array([[176,  64, 174,  52],
       [ 97, 186,  98, 198],
       [150, 104, 149,  99]])
|
array([[ 97, 186,  98, 198],
       [150, 104, 149,  99],
       [176,  64, 174,  52]])

array([[188, 139, 146,  74, 103, 138,  81, 154, 160,  93, 174],
       [190, 116, 147,  68, 120, 106, 108, 146, 180, 166,  88],
       [160,  64, 142, 101, 122,  72, 128, 173, 193, 180, 129]])
|
array([[160,  64, 142, 101, 122,  72, 128, 173, 193, 180, 129],
       [188, 139, 146,  74, 103, 138,  81, 154, 160,  93, 174],
       [190, 116, 147,  68, 120, 106, 108, 146, 180, 166,  88]])

array([[150, 192, 205, 100, 173, 123, 147, 100, 110],
       [109, 167, 167, 104,  96, 188,  56, 206, 138]])
|
array([[109, 167, 167, 104,  96, 188,  56, 206, 138],
       [150, 192, 205, 100, 173, 123, 147, 100, 110]])

array([[160, 173, 170,  98, 111, 158, 123, 201],
       [156, 152, 150, 176, 144, 148, 172, 110]])
|
array([[156, 152, 150, 176, 144, 148, 172, 110],
       [160, 173, 170,  98, 111, 158, 123, 201]])

array([[132, 144, 131, 120, 133, 137],
       [135, 151, 162, 120, 135,  51],
       [129, 128, 128, 124, 129, 128]])
|
array([[129, 128, 128, 124, 129, 128],
       [132, 144, 131, 120, 133, 137],
       [135, 151, 162, 120, 135,  51]])

array([[190, 119, 127,  59, 158, 165, 134],
       [ 88, 138, 104, 181,  83,  72, 119],
       [175, 120, 120,  69, 155, 165, 138],
       [205, 117, 144,  58, 160, 163, 126],
       [192, 119, 128,  58, 158, 164, 133],
       [138, 122, 115, 110, 138, 150, 143],
       [127, 124, 113, 131, 125, 135, 140],
       [206, 117, 152,  62, 161, 163, 124]])
|
array([[ 88, 138, 104, 181,  83,  72, 119],
       [127, 124, 113, 131, 125, 135, 140],
       [138, 122, 115, 110, 138, 150, 143],
       [175, 120, 120,  69, 155, 165, 138],
       [190, 119, 127,  59, 158, 165, 134],
       [192, 119, 128,  58, 158, 164, 133],
       [205, 117, 144,  58, 160, 163, 126],
       [206, 117, 152,  62, 161, 163, 124]])

array([[113, 121, 136, 137,  71, 185, 111, 124, 141],
       [122, 130, 146, 147,  81, 196, 121, 134, 150],
       [120, 128, 144, 145,  78, 194, 119, 132, 148]])
|
array([[113, 121, 136, 137,  71, 185, 111, 124, 141],
       [120, 128, 144, 145,  78, 194, 119, 132, 148],
       [122, 130, 146, 147,  81, 196, 121, 134, 150]])

array([[130, 123, 173,  97, 121, 167, 157, 180,  91, 193,  91, 173, 116,
        176, 102],
       [105, 121, 126, 185, 160, 154, 147, 164, 192,  90, 137, 145,  98,
        103,  58]])
|
array([[105, 121, 126, 185, 160, 154, 147, 164, 192,  90, 137, 145,  98,
        103,  58],
       [130, 123, 173,  97, 121, 167, 157, 180,  91, 193,  91, 173, 116,
        176, 102]])
---
array([[137, 127, 159],
       [143, 151, 188]])
|
array([[143, 151, 188],
       [137, 127, 159]])

array([[127, 126, 129, 125, 128, 129, 128, 130, 129, 131, 126, 130],
       [ 65, 144, 137, 106,  93, 186, 125, 110, 103, 136, 192, 106],
       [ 80, 141, 136, 111, 101, 174, 126, 115, 109, 134, 178, 112],
       [172,  98, 107, 135,  97,  84, 129,  80, 142,  90, 117,  69]])
|
array([[ 65, 144, 137, 106,  93, 186, 125, 110, 103, 136, 192, 106],
       [ 80, 141, 136, 111, 101, 174, 126, 115, 109, 134, 178, 112],
       [127, 126, 129, 125, 128, 129, 128, 130, 129, 131, 126, 130],
       [172,  98, 107, 135,  97,  84, 129,  80, 142,  90, 117,  69]])

array([[114, 103, 124,  97, 107,  77, 113, 191, 158,  85, 107, 117],
       [114, 111, 130,  90, 152, 116, 126, 202, 129,  94,  83, 100]])
|
array([[114, 111, 130,  90, 152, 116, 126, 202, 129,  94,  83, 100],
       [114, 103, 124,  97, 107,  77, 113, 191, 158,  85, 107, 117]])

array([[142, 157,  57],
       [145, 174, 135]])
|
array([[145, 174, 135],
       [142, 157,  57]])

array([[123, 185, 122],
       [116, 203, 173]])
|
array([[116, 203, 173],
       [123, 185, 122]])

array([[ 93, 145, 149],
       [138, 127, 123],
       [ 58, 149, 155],
       [201, 110, 107]])
|
array([[ 58, 149, 155],
       [ 93, 145, 149],
       [138, 127, 123],
       [201, 110, 107]])

array([[ 89, 109, 115,  86, 159, 136, 150],
       [ 86, 125, 141,  98, 195, 125, 118]])
|
array([[ 86, 125, 141,  98, 195, 125, 118],
       [ 89, 109, 115,  86, 159, 136, 150]])

array([[154, 102, 125, 134, 139],
       [140, 115, 133, 138, 189]])
|
array([[140, 115, 133, 138, 189],
       [154, 102, 125, 134, 139]])
